Below are the code and all the weights of a small trained network. Each question names an input and a class and asks about switching units off, where a switched-off unit gives its printed mean instead of its output.

import numpy as np


def w(rows, s, z=0):
    codes = np.array(rows[::2]) - 128.0
    scale = np.full(codes.shape[1], s)
    scale[-1] = z or s
    return codes * scale


def norm(h):
    return h / np.sqrt((h * h).mean(-1, keepdims=True) + 1e-5)


def f(y):
    return y / 2 * (1 + np.tanh(0.7978845608 * (y + 0.044715 * y**3)))


def log_softmax(a):
    a = a - a.max(-1, keepdims=True)
    return a - np.log(np.exp(a).sum(-1, keepdims=True))


def net(x, mask):
    res = np.array(x, float).reshape(1, 7) / 4 @ E
    u = 0
    for l in range(3):
        y = f(norm(res) @ A[l][:, :-1].T + A[l][:, -1])
        res = res + np.where(mask[u : u + 11], y, B[l][:, -1]) @ B[l][:, :-1]
        u += 11
    return log_softmax(norm(res)[-1] @ U[:, :-1].T + U[:, -1])


A, B = {}, {}
E = w([
[125,128,131,130,129],'x0',
[75,33,144,66,11],'x1',
[131,127,125,128,127],'x2',
[131,127,128,129,127],'x3',
[127,128,127,128,127],'x4',
[107,48,128,205,180],'x5',
[86,173,79,212,77],'x6',
],0.0011)
A[0] = w([
[108,197,66,134,167,151],'L0N0',
[148,114,152,146,63,171],'L0N1',
[169,156,63,98,26,41],'L0N2',
[114,83,122,178,156,18],'L0N3',
[232,125,152,116,239,12],'L0N4',
[192,121,115,140,85,78],'L0N5',
[115,94,209,171,123,101],'L0N6',
[97,251,10,210,173,122],'L0N7',
[76,145,178,132,141,140],'L0N8',
[106,131,115,117,142,127],'L0N9',
[66,31,178,3,134,64],'L0N10',
],0.0022,0.0011)
B[0] = w([
[186,152,240,99,113,169],'L0N0',
[73,106,93,103,84,180],'L0N1',
[27,116,200,126,125,124],'L0N2',
[144,85,90,153,194,73],'L0N3',
[31,188,136,115,150,131],'L0N4',
[64,126,152,139,135,96],'L0N5',
[156,107,36,133,144,121],'L0N6',
[254,109,253,135,74,254],'L0N7',
[168,126,97,120,122,138],'L0N8',
[129,131,125,128,133,127],'L0N9',
[240,100,167,168,69,205],'L0N10',
],0.0017,0.00075)
A[1] = w([
[141,135,120,107,191,35],'L1N0',
[153,140,108,203,210,25],'L1N1',
[128,128,128,128,128,127],'L1N2',
[136,253,138,83,156,3],'L1N3',
[179,137,155,90,211,68],'L1N4',
[160,127,183,117,106,113],'L1N5',
[92,65,114,68,135,71],'L1N6',
[99,99,126,92,126,84],'L1N7',
[53,105,96,145,65,43],'L1N8',
[142,138,110,180,204,2],'L1N9',
[153,169,179,123,126,32],'L1N10',
],0.0044,0.00086)
B[1] = w([
[65,80,105,75,136,121],'L1N0',
[76,103,211,85,3,236],'L1N1',
[128,128,128,128,129,128],'L1N2',
[166,41,63,202,205,254],'L1N3',
[32,129,69,79,132,247],'L1N4',
[106,206,96,134,126,190],'L1N5',
[249,149,144,158,126,181],'L1N6',
[177,166,140,115,120,132],'L1N7',
[93,179,79,52,194,232],'L1N8',
[78,90,181,70,45,171],'L1N9',
[139,161,91,148,165,158],'L1N10',
],0.0022,0.0009)
A[2] = w([
[95,115,82,155,54,114],'L2N0',
[62,82,47,197,133,60],'L2N1',
[106,50,127,53,88,2],'L2N2',
[126,94,163,177,24,186],'L2N3',
[76,176,96,92,130,64],'L2N4',
[131,137,63,77,217,126],'L2N5',
[136,182,163,136,196,112],'L2N6',
[217,157,61,206,100,55],'L2N7',
[57,64,146,4,87,48],'L2N8',
[186,179,127,110,99,29],'L2N9',
[12,60,91,169,150,29],'L2N10',
],0.0034,0.0011)
B[2] = w([
[66,124,77,92,200,176],'L2N0',
[230,165,72,31,207,125],'L2N1',
[172,196,155,169,196,166],'L2N2',
[98,67,6,147,166,253],'L2N3',
[103,66,145,153,107,127],'L2N4',
[57,60,41,147,75,167],'L2N5',
[171,161,43,68,167,124],'L2N6',
[132,167,228,89,227,160],'L2N7',
[135,231,216,157,222,229],'L2N8',
[110,151,195,57,158,128],'L2N9',
[190,211,161,11,189,137],'L2N10',
],0.0019,0.0013)
U = w([
[119,114,8,73,209,254],'0',
[207,157,202,22,45,100],'1',
[210,236,142,204,158,115],'2',
[26,210,85,84,31,43],'3',
[46,121,238,70,205,124],'4',
[220,12,158,155,135,92],'5',
[47,69,153,234,52,121],'6',
],0.013,0.0023)

Each question gives the input, the list of numbers given to net, and the class t.
The units are the neurons (one row each of A and B). Each row of codes is followed by its name. A weight is (code - 128) times the scale printed after its matrix; where a second scale follows, it is the last column's (A, B and U).
mask holds one flag per neuron, layer by layer. A switched-off neuron (its flag False) gives its mean, the last column of its row in B, instead of its output. The means were averaged over made-up inputs and are rounded, as every weight is.
A unit's drop is (log p(t) with every unit on - log p(t) with that unit switched off) / (log p(t) with every unit on - log p(t) with every unit switched off).
The circuit of an input: a set's keep is (log p(t) with only the set's units on - log p(t) with every unit switched off) / (log p(t) with every unit on - log p(t) with every unit switched off). Starting from the 12 units with the biggest drops (on a tie, the unit counted first), units are removed one at a time, each time the one whose removal leaves the highest keep (on an exact tie, the one counted first), for as long as the keep stays at least 0.8.
units of the circuit, in order: the units of the circuit, biggest drop first
most important unit: the unit with the biggest drop
top k neurons: the k neurons with the biggest drops, biggest first
top k neurons in layer l: the k neurons of layer l with the biggest drops, biggest first
drop when u is switched off: that unit's drop, to one decimal
input [4,-7,3,7,-4,5,-1], class 4: top neuron : [L1N1]
input [-5,-5,1,7,8,4,8], class 6: units of the circuit, in order : [L1N1; L1N9]
input [3,-8,4,-8,-7,-1,-3], class 0: top 3 neurons : [L1N3; L1N4; L2N6]
input [-7,0,-7,3,5,2,0], class 4: top 4 neurons in layer 0 : [L0N10; L0N7; L0N3; L0N6]
input [-3,3,-2,-7,2,2,0], class 5: top 4 neurons : [L1N4; L1N6; L0N10; L2N8]
input [2,-6,-7,-8,6,3,0], class 4: top 3 neurons in layer 1 : [L1N1; L1N4; L1N6]
input [0,-1,2,-3,7,7,0], class 4: units of the circuit, in order : [L2N10; L1N1]
input [3,-5,-6,6,-8,-6,0], class 0: top 3 neurons in layer 2 : [L2N5; L2N8; L2N6]
input [3,4,-2,-4,0,1,-4], class 5: units of the circuit, in order : [L0N10; L1N1]
input [-4,-1,-3,8,3,7,-8], class 4: top 3 neurons : [L1N4; L1N3; L2N8]
input [-8,8,-7,2,-2,1,-3], class 5: units of the circuit, in order : [L1N1; L1N6]
input [-2,8,3,7,-7,6,1], class 0: top 2 neurons : [L0N7; L1N8]
input [7,-8,-8,-4,4,6,-6], class 4: units of the circuit, in order : [L1N1; L1N9]
input [3,-5,2,2,-6,7,7], class 6: most important unit : L1N1
input [-6,-5,-1,0,5,6,0], class 4: units of the circuit, in order : [L2N10; L1N1]
input [6,-8,1,1,7,0,-4], class 0: top 2 neurons in layer 1 : [L1N3; L1N4]
input [7,-4,7,-5,-1,2,0], class 4: top 3 neurons : [L1N1; L1N4; L0N10]
input [-4,-5,-3,1,0,-4,0], class 0: top 4 neurons in layer 1 : [L1N3; L1N4; L1N6; L1N0]
input [5,-4,-3,-2,8,6,1], class 6: top 2 neurons : [L1N1; L1N8]
input [1,-3,-4,-2,8,4,2], class 6: units of the circuit, in order : [L1N1]
input [-7,-8,1,7,-8,5,4], class 6: top 2 neurons : [L1N1; L1N9]
input [3,-8,-1,1,8,-8,-5], class 0: top 2 neurons in layer 1 : [L1N3; L1N4]
input [-3,0,-3,-5,-8,-6,7], class 2: top 2 neurons in layer 2 : [L2N7; L2N5]
input [-5,-3,-6,4,-7,2,-4], class 4: top 2 neurons in layer 1 : [L1N1; L1N9]
input [5,-2,-4,-2,-3,8,-7], class 4: drop when L1N3 is switched off : 0.1
input [4,4,8,2,7,1,8], class 0: drop when L1N1 is switched off : 0.3
input [-7,-1,0,4,4,-2,7], class 2: most important unit : L0N7
input [-1,-5,0,0,0,-3,-3], class 0: drop when L1N3 is switched off : 1.4
input [-1,-5,-5,4,6,3,5], class 6: drop when L1N1 is switched off : 0.5
